Below is a small trained network, with its code and all its weights. Each question gives an input and a class and asks what happens when units are switched off, that is, made to give their printed mean instead of their output.

import numpy as np


def w(rows, s, z=0):
    codes = np.array(rows[::2]) - 128.0
    scale = np.full(codes.shape[1], s)
    scale[-1] = z or s
    return codes * scale


def f(y):
    return np.maximum(y, 0)


def log_softmax(a):
    a = a - a.max(-1, keepdims=True)
    return a - np.log(np.exp(a).sum(-1, keepdims=True))


def net(x, mask):
    res = np.array(x, float).reshape(1, 6) / 4 @ E
    y = f(res @ A[0][:, :-1].T + A[0][:, -1])
    res = res + np.where(mask, y, B[0][:, -1]) @ B[0][:, :-1]
    return log_softmax(res[-1] @ U[:, :-1].T + U[:, -1])


A, B = {}, {}
E = w([
[130,128,127],'x0',
[50,181,192],'x1',
[117,37,203],'x2',
[254,156,213],'x3',
[131,130,128],'x4',
[129,131,127],'x5',
],0.0072)
A[0] = w([
[196,70,24,103],'neuron 1',
[9,145,91,29],'neuron 2',
[90,47,54,81],'neuron 3',
[92,116,91,58],'neuron 4',
[17,128,83,89],'neuron 5',
[142,26,19,79],'neuron 6',
[109,199,95,65],'neuron 7',
[90,172,173,90],'neuron 8',
[83,218,174,81],'neuron 9',
[64,97,56,85],'neuron 10',
[55,25,85,83],'neuron 11',
[54,46,212,122],'neuron 12',
[179,135,50,173],'neuron 13',
[184,126,158,36],'neuron 14',
[153,1,138,158],'neuron 15',
[157,168,188,44],'neuron 16',
[48,85,113,52],'neuron 17',
[214,26,35,201],'neuron 18',
[156,155,196,27],'neuron 19',
[80,151,173,72],'neuron 20',
[211,118,227,180],'neuron 21',
[140,177,100,255],'neuron 22',
[125,190,23,150],'neuron 23',
[153,173,186,22],'neuron 24',
[147,75,179,177],'neuron 25',
[63,107,111,91],'neuron 26',
[143,41,196,196],'neuron 27',
[121,22,147,217],'neuron 28',
[71,176,156,59],'neuron 29',
[95,110,99,45],'neuron 30',
[89,160,152,86],'neuron 31',
[42,103,100,45],'neuron 32',
[128,176,93,59],'neuron 33',
[205,170,184,164],'neuron 34',
],0.009,0.0039)
B[0] = w([
[112,110,203,211],'neuron 1',
[184,96,96,188],'neuron 2',
[176,73,123,190],'neuron 3',
[177,113,114,150],'neuron 4',
[175,91,140,202],'neuron 5',
[159,93,176,207],'neuron 6',
[139,167,129,159],'neuron 7',
[121,47,223,160],'neuron 8',
[113,129,224,177],'neuron 9',
[184,76,122,190],'neuron 10',
[171,173,61,200],'neuron 11',
[108,209,132,205],'neuron 12',
[92,169,174,206],'neuron 13',
[167,82,94,155],'neuron 14',
[102,254,137,207],'neuron 15',
[188,65,55,164],'neuron 16',
[158,135,103,170],'neuron 17',
[82,97,220,254],'neuron 18',
[161,116,105,160],'neuron 19',
[150,90,143,152],'neuron 20',
[136,128,47,246],'neuron 21',
[19,173,132,216],'neuron 22',
[110,198,140,219],'neuron 23',
[225,65,125,158],'neuron 24',
[98,155,92,190],'neuron 25',
[160,119,136,167],'neuron 26',
[112,192,92,215],'neuron 27',
[79,231,116,216],'neuron 28',
[164,102,186,155],'neuron 29',
[125,76,108,143],'neuron 30',
[159,104,186,148],'neuron 31',
[201,116,67,173],'neuron 32',
[157,219,111,148],'neuron 33',
[123,90,31,224],'neuron 34',
],0.0055,0.0066)
U = w([
[211,57,44,3],'0',
[39,135,85,242],'1',
[40,201,92,22],'2',
[81,126,130,214],'3',
[63,119,114,176],'4',
[127,82,249,109],'5',
],0.013,0.0043)

Each question gives the input, the list of numbers given to net, and the class t.
The units are the neurons (one row each of A and B). Each row of codes is followed by its name. A weight is (code - 128) times the scale printed after its matrix; where a second scale follows, it is the last column's (A, B and U).
mask holds one flag per neuron, in row order. A switched-off neuron (its flag False) gives its mean, the last column of its row in B, instead of its output. The means were averaged over made-up inputs and are rounded, as every weight is.
A unit's drop is (log p(t) with every unit on - log p(t) with that unit switched off) / (log p(t) with every unit on - log p(t) with every unit switched off).
The circuit of an input: a set's keep is (log p(t) with only the set's units on - log p(t) with every unit switched off) / (log p(t) with every unit on - log p(t) with every unit switched off). Starting from the 12 units with the biggest drops (on a tie, the unit counted first), units are removed one at a time, each time the one whose removal leaves the highest keep (on an exact tie, the one counted first), for as long as the keep stays at least 0.8.
circuit, biggest first: the units of the circuit, biggest drop first
top k neurons: the k neurons with the biggest drops, biggest first
drop of u: that unit's drop, to one decimal
input [5,-4,6,-1,3,5], class 2: circuit, biggest first	(neuron 15; neuron 28; neuron 27)
input [-1,7,-3,4,5,5], class 5: circuit, biggest first	(neuron 9; neuron 8)
input [6,-8,-2,1,7,-4], class 5: circuit, biggest first	(neuron 18; neuron 1)
input [4,-8,1,5,-2,5], class 5: circuit, biggest first	(neuron 18)
input [2,-4,7,-1,-6,-3], class 2: top 2 neurons	(neuron 15; neuron 28)
input [6,-8,3,-4,-1,2], class 5: circuit, biggest first	(neuron 18; neuron 6)
input [-2,-5,-5,-6,-2,6], class 0: circuit, biggest first	(neuron 10; neuron 3)
input [3,-7,0,-1,-3,3], class 5: circuit, biggest first	(neuron 18; neuron 1; neuron 21)
input [2,-6,1,-4,-4,-2], class 5: circuit, biggest first	(neuron 18; neuron 6; neuron 1)
input [1,2,6,4,1,-6], class 2: drop of neuron 8	0.0
input [-7,1,8,-6,-3,2], class 2: drop of neuron 28	0.6
input [3,6,8,7,-4,-4], class 2: drop of neuron 27	0.2
